Rows are numbered. After the first two, each row is followed by the number of the nearest row among all rows above it, by straight-line distance.
1: [  6  12 -20   1   0   0   6 -13   8 -22   3   3   3   1 -13   6  10   3
  -5   1  19  -2  18  26   3]
2: [  0   1  -7 -17 -15  -1  -2  10 -16  -6  12   0   3   3 -14 -12   0 -12
  14  -2 -23   2   9  -2 -36]
3: [  9   1 -17  -3   8   1  -1   4 -29  14   7   0  13   6 -19  -5  -7  -5
  14 -20  12  -2  -2 -27 -56] : 2
4: [  5  -1 -26 -13   0   4   4  14 -21  17  -9   0   0   5  -9 -10  -3  -8
   2 -12 -11   4  -4  -6 -25] : 2
5: [  2  -1 -20  -4  -1  -8  17 -11  -1 -25  -2   2   5   1 -13  -7   7   5
  -6  -4   5  -1   0  -1  -7] : 1
6: [  3  -1  10 -12  -8  11  -5   2 -14  -8   3   7  13   5  -9  -5   1 -12
   2  -4 -11   2  14  -4 -11] : 2
7: [  7   4 -24   4   3  -4  13 -12 -16  -6  -5  -3   1   2 -18   0   3   6
   7  -9   7  -3  -8  -5 -33] : 5
8: [-13  -1  32   5   3   7   0 -13  26 -17  -2  -6   5   4 -26  -3  -1 -10
  15  -6  -6   0  13 -11   6] : 6
9: [ -2   4 -14  -5   2   4  10 -13   7 -18  -5   0   4  -1 -13   6  20   3
 -11  -1  10   6  -5  14   0] : 5
10: [ -4 -10  34  -6 -17  10 -15  -2   2 -15  -5  -3   8   6 -17   1  -9  -9
  20  -6 -16   9  28   3 -27] : 6
11: [-19   9  12   3   2  -4   3   0  13 -14   7   3   6   3 -26   5  -6  -5
   8  -3   6  -2  11   9  -2] : 8
12: [  9  -2 -16   2   8  -8   9  -7 -10 -13   2   1   2   3 -17  -5  12   9
  -7  -3  13  -1  -5  10 -22] : 5
13: [-11  -8  37   7   2   9   3 -13  24 -14  -8   6   9   4 -19   9   0  -3
  12  -2   3  -4  -2  17  10] : 8
14: [  5  -1  21  -3 -10   5   2  -7   3 -24  15   4  16   1 -16  17  -2  -5
  12  -4   5   5   7  12 -11] : 11
15: [  3  -2  16  -5   0  15  -4  16 -15  -7  11   4   2   6 -18   4  -4  -4
  16  -4  -1   7  13  15 -27] : 6
16: [ -3  -3  27  -2  -8   8  -7   5   5 -26   4  -2   4   3 -12   3  -3  -1
  11  -4 -28   5  20   6 -10] : 10
17: [ -9  -2  11  -3  12   4  14   1   9 -14  -9  -2  -1   4 -15 -13   6  -6
  -3   1  -6   2  24  21   5] : 11
18: [  1  -1 -25   5   9  -4   9 -12  -4 -22   4  -2   3   1 -13  -5   2   6
  -4  -1  12  -2  -9  -7 -25] : 12
19: [ -5   6  24   6  -2  -7  -9 -24  28 -25  -5   0  20  -1   4  -4  -5  -2
   4  -2 -14  -4  22 -34   3] : 8
20: [  3   1   1   1   7   8  -3   9 -15 -17   2  -6  -8   4 -22   0  -7  -2
   0  -3  11   0 -23 -22 -25] : 18
21: [  3   1  -4   1  12   7   0 -13  -5  -5 -10   3  12   5 -10  -8   8  -2
  -3  -8   2  -1  25  -6 -14] : 6
22: [ -3   5   4  -5   2   3   1   8  13  -7  -2   0  13   2 -12  -1 -11 -11
   9  -7  -3  -5  22   4 -18] : 11
23: [ -8   5  32  11   1  -7 -19 -12  14 -16  12  -4  11   3 -14   2 -15  -3
  15 -13  -1  -8  18 -19 -33] : 10
24: [-11  -2  12   2   6   4   8   3  -3 -14  19   1   2   1  -8   8   0  -2
   9  -2  -8   4  -2  30 -19] : 15
25: [  0   4 -14  -1   2  -4   8 -16  -1 -16  11   3   2   3  -5  -1  11   6
  -7  -8  13   0  19 -10  -7] : 5
26: [  6   6 -19  -4  12   5  16  -3 -16 -13  -2   4   5   4   3  13  13   9
 -21  -3   7   2  -6  -1   1] : 9
27: [ -4   0 -23  -8  -6  -4   7   5 -25  15   3  -1  -2   3  -3  -5 -15   1
   1 -13  -1   3  -8 -25 -43] : 4
28: [ -5  -6  28   4   3  17  11   6   7 -29  -8  11   2   1  -7  19  24   2
  -6  11  -6   2   5  48  25] : 13
